Below are the code and all the weights of a small trained network. Each question names an input and a target symbol and asks about switching units off, where a switched-off unit gives its printed mean instead of its output.

import numpy as np


def w(rows, s, z=0):
    codes = np.array(rows[::2]) - 128.0
    scale = np.full(codes.shape[1], s)
    scale[-1] = z or s
    return codes * scale


def norm(h):
    return h / np.sqrt((h * h).mean(-1, keepdims=True) + 1e-5)


def f(y):
    return y / 2 * (1 + np.tanh(0.7978845608 * (y + 0.044715 * y**3)))


def softmax(a):
    e = np.exp(a - a.max(-1, keepdims=True))
    return e / e.sum(-1, keepdims=True)


def log_softmax(a):
    a = a - a.max(-1, keepdims=True)
    return a - np.log(np.exp(a).sum(-1, keepdims=True))


def net(x, mask):
    ids = ['δεηλμξπφψω'.index(c) for c in x.split()]
    T = len(ids)
    res = E[ids] + P[:T]
    u = 0
    for l in range(2):
        r = norm(res)
        for j in range(3):
            rows = slice(3 * j, 3 * j + 3)
            q, k, v = (r @ M[l][rows].T for M in (Q, K, V))
            z = softmax(np.where(np.tri(T) > 0, q @ k.T / 3**0.5, -1e9)) @ v
            o = O[l][rows]
            res = res + np.where(mask[u + j], z, o[:, -1]) @ o[:, :-1]
        u += 3
        y = f(norm(res) @ A[l][:, :-1].T + A[l][:, -1])
        res = res + np.where(mask[u : u + 4], y, B[l][:, -1]) @ B[l][:, :-1]
        u += 4
    return log_softmax(norm(res)[-1] @ U[:, :-1].T + U[:, -1])


Q, K, V, O, A, B = {}, {}, {}, {}, {}, {}
E = w([
[116,153,105],'δ',
[67,156,140],'ε',
[94,161,143],'η',
[181,147,134],'λ',
[115,43,152],'μ',
[107,144,85],'ξ',
[195,131,105],'π',
[109,118,8],'φ',
[99,144,141],'ψ',
[203,113,78],'ω',
],0.019)
P = w([
[151,178,199],'0',
[216,132,75],'1',
[111,178,107],'2',
[56,84,66],'3',
[190,121,137],'4',
[156,169,172],'5',
[139,233,134],'6',
[144,203,114],'7',
[92,98,64],'8',
[117,215,158],'9',
[117,132,6],'10',
[83,110,4],'11',
[101,228,111],'12',
],0.0044)
Q[0] = w([
[162,94,126],'L0H1',
[77,145,113],'L0H1',
[137,126,128],'L0H1',
[110,189,183],'L0H2',
[197,225,181],'L0H2',
[213,252,80],'L0H2',
[153,82,209],'L0H3',
[89,170,171],'L0H3',
[134,87,107],'L0H3',
],0.012)
K[0] = w([
[60,88,39],'L0H1',
[215,168,85],'L0H1',
[76,130,49],'L0H1',
[42,208,254],'L0H2',
[168,211,164],'L0H2',
[203,226,21],'L0H2',
[136,222,56],'L0H3',
[133,43,102],'L0H3',
[70,79,237],'L0H3',
],0.0076)
V[0] = w([
[169,169,79],'L0H1',
[252,163,179],'L0H1',
[80,137,87],'L0H1',
[223,92,117],'L0H2',
[84,166,154],'L0H2',
[116,254,127],'L0H2',
[61,128,121],'L0H3',
[35,113,32],'L0H3',
[124,19,93],'L0H3',
],0.0086)
O[0] = w([
[80,131,125,226],'L0H1',
[79,42,98,88],'L0H1',
[134,130,140,193],'L0H1',
[169,118,169,84],'L0H2',
[168,148,101,138],'L0H2',
[180,39,32,241],'L0H2',
[155,186,160,167],'L0H3',
[95,142,97,254],'L0H3',
[126,118,2,78],'L0H3',
],0.0076,0.0036)
A[0] = w([
[187,98,37,6],'L0N1',
[183,158,8,108],'L0N2',
[253,134,185,142],'L0N3',
[147,139,67,154],'L0N4',
],0.0072,0.0018)
B[0] = w([
[169,130,184,177],'L0N1',
[45,97,136,255],'L0N2',
[9,126,56,163],'L0N3',
[99,198,92,189],'L0N4',
],0.014,0.0057)
Q[1] = w([
[84,81,241],'L1H1',
[105,128,125],'L1H1',
[86,153,122],'L1H1',
[99,82,128],'L1H2',
[89,97,93],'L1H2',
[149,81,172],'L1H2',
[255,118,150],'L1H3',
[93,87,77],'L1H3',
[94,102,171],'L1H3',
],0.011)
K[1] = w([
[159,163,44],'L1H1',
[142,68,154],'L1H1',
[22,116,148],'L1H1',
[39,87,149],'L1H2',
[213,132,159],'L1H2',
[151,128,26],'L1H2',
[162,151,2],'L1H3',
[95,161,145],'L1H3',
[143,154,173],'L1H3',
],0.0084)
V[1] = w([
[109,96,195],'L1H1',
[152,138,93],'L1H1',
[124,110,138],'L1H1',
[25,72,163],'L1H2',
[185,152,77],'L1H2',
[81,131,210],'L1H2',
[104,137,247],'L1H3',
[92,141,42],'L1H3',
[85,152,184],'L1H3',
],0.013)
O[1] = w([
[118,109,203,84],'L1H1',
[129,139,82,126],'L1H1',
[130,106,145,122],'L1H1',
[247,160,205,255],'L1H2',
[77,145,79,86],'L1H2',
[115,89,195,129],'L1H2',
[26,222,226,104],'L1H3',
[253,142,78,234],'L1H3',
[138,227,138,171],'L1H3',
],0.0064,0.0081)
A[1] = w([
[147,68,191,7],'L1N1',
[96,94,86,216],'L1N2',
[214,117,202,254],'L1N3',
[251,182,90,50],'L1N4',
],0.011,0.0018)
B[1] = w([
[136,131,96,119],'L1N1',
[115,133,251,153],'L1N2',
[59,147,158,152],'L1N3',
[195,148,156,255],'L1N4',
],0.011,0.0076)
U = w([
[97,167,251,188],'δ',
[31,230,64,216],'ε',
[196,162,169,91],'η',
[115,5,170,208],'λ',
[76,108,134,20],'μ',
[138,139,112,2],'ξ',
[102,15,114,163],'π',
[124,133,2,203],'φ',
[165,144,151,7],'ψ',
[109,21,95,194],'ω',
],0.0069,0.0034)

Each question gives the input, a string of symbols that net reads in full, and the target symbol t.
The units are the heads (3 rows each of Q, K, V and O) and the neurons (one row each of A and B). Each row of codes is followed by its name. A weight is (code - 128) times the scale printed after its matrix; where a second scale follows, it is the last column's (O, A, B and U).
mask holds one flag per unit, layer by layer, with each layer's heads first. A switched-off unit (its flag False) gives its mean, the last column of its rows in O or B, instead of its output. The means were averaged over made-up inputs and are rounded, as every weight is.
A unit's drop is (log p(t) with every unit on - log p(t) with that unit switched off) / (log p(t) with every unit on - log p(t) with every unit switched off).
The circuit of an input: a set's keep is (log p(t) with only the set's units on - log p(t) with every unit switched off) / (log p(t) with every unit on - log p(t) with every unit switched off). Starting from the 12 units with the biggest drops (on a tie, the unit counted first), units are removed one at a time, each time the one whose removal leaves the highest keep (on an exact tie, the one counted first), for as long as the keep stays at least 0.8.
circuit, biggest first: the units of the circuit, biggest drop first
top k neurons: the k neurons with the biggest drops, biggest first
top k neurons in layer l: the k neurons of layer l with the biggest drops, biggest first
drop of u: that unit's drop, to one decimal
input φ η φ μ ω ε ω, target ε: circuit, biggest first => (L0N3 L1H3 L0H2)
input ω φ ξ δ λ ψ π δ φ μ λ, target ε: circuit, biggest first => (L0N3 L1H3)
input φ ξ φ φ ε η, target φ: circuit, biggest first => (L0H3 L0H2)
input π ξ μ ε λ λ ξ ω ψ π, target ε: circuit, biggest first => (L0N3 L0H2)
input λ φ φ ε μ, target δ: circuit, biggest first => (L0H2)
input ε ξ η η φ ω λ λ, target φ: top 2 neurons => (L0N3 L0N2)
input ε φ δ ω, target ε: circuit, biggest first => (L0N3 L0H3 L0H2)
input φ η φ ξ φ ε, target φ: circuit, biggest first => (L0H2 L1H3)
input δ ψ φ μ λ ω, target δ: circuit, biggest first => (L0N3 L1H2 L1H3 L0H3)
input μ ψ φ ε λ ε π ξ φ φ π, target ε: top 3 neurons => (L0N3 L0N2 L1N4)
input ε ξ φ φ φ ω η λ, target φ: circuit, biggest first => (L0H2 L0N3 L1H3)
input λ ψ π, target λ: top 2 neurons => (L0N4 L0N2)
input φ μ ε ε ω, target δ: top 3 neurons in layer 0 => (L0N3 L0N4 L0N1)
input λ δ φ η, target λ: top neuron => (L1N2)
input φ ε ψ λ μ δ λ μ δ, target δ: top 2 neurons in layer 0 => (L0N3 L0N1)
input ε η φ λ, target ε: top 3 neurons => (L0N3 L0N4 L1N4)
input λ ω η, target λ: drop of L0H1 => 0.6
input φ ε φ η φ ε ω ψ, target φ: drop of L1N3 => 0.0
input η μ η ω η η ξ η π, target δ: drop of L1N2 => -0.1
input η η ε φ ξ η μ ε η φ φ, target ε: top neuron in layer 0 => (L0N2)
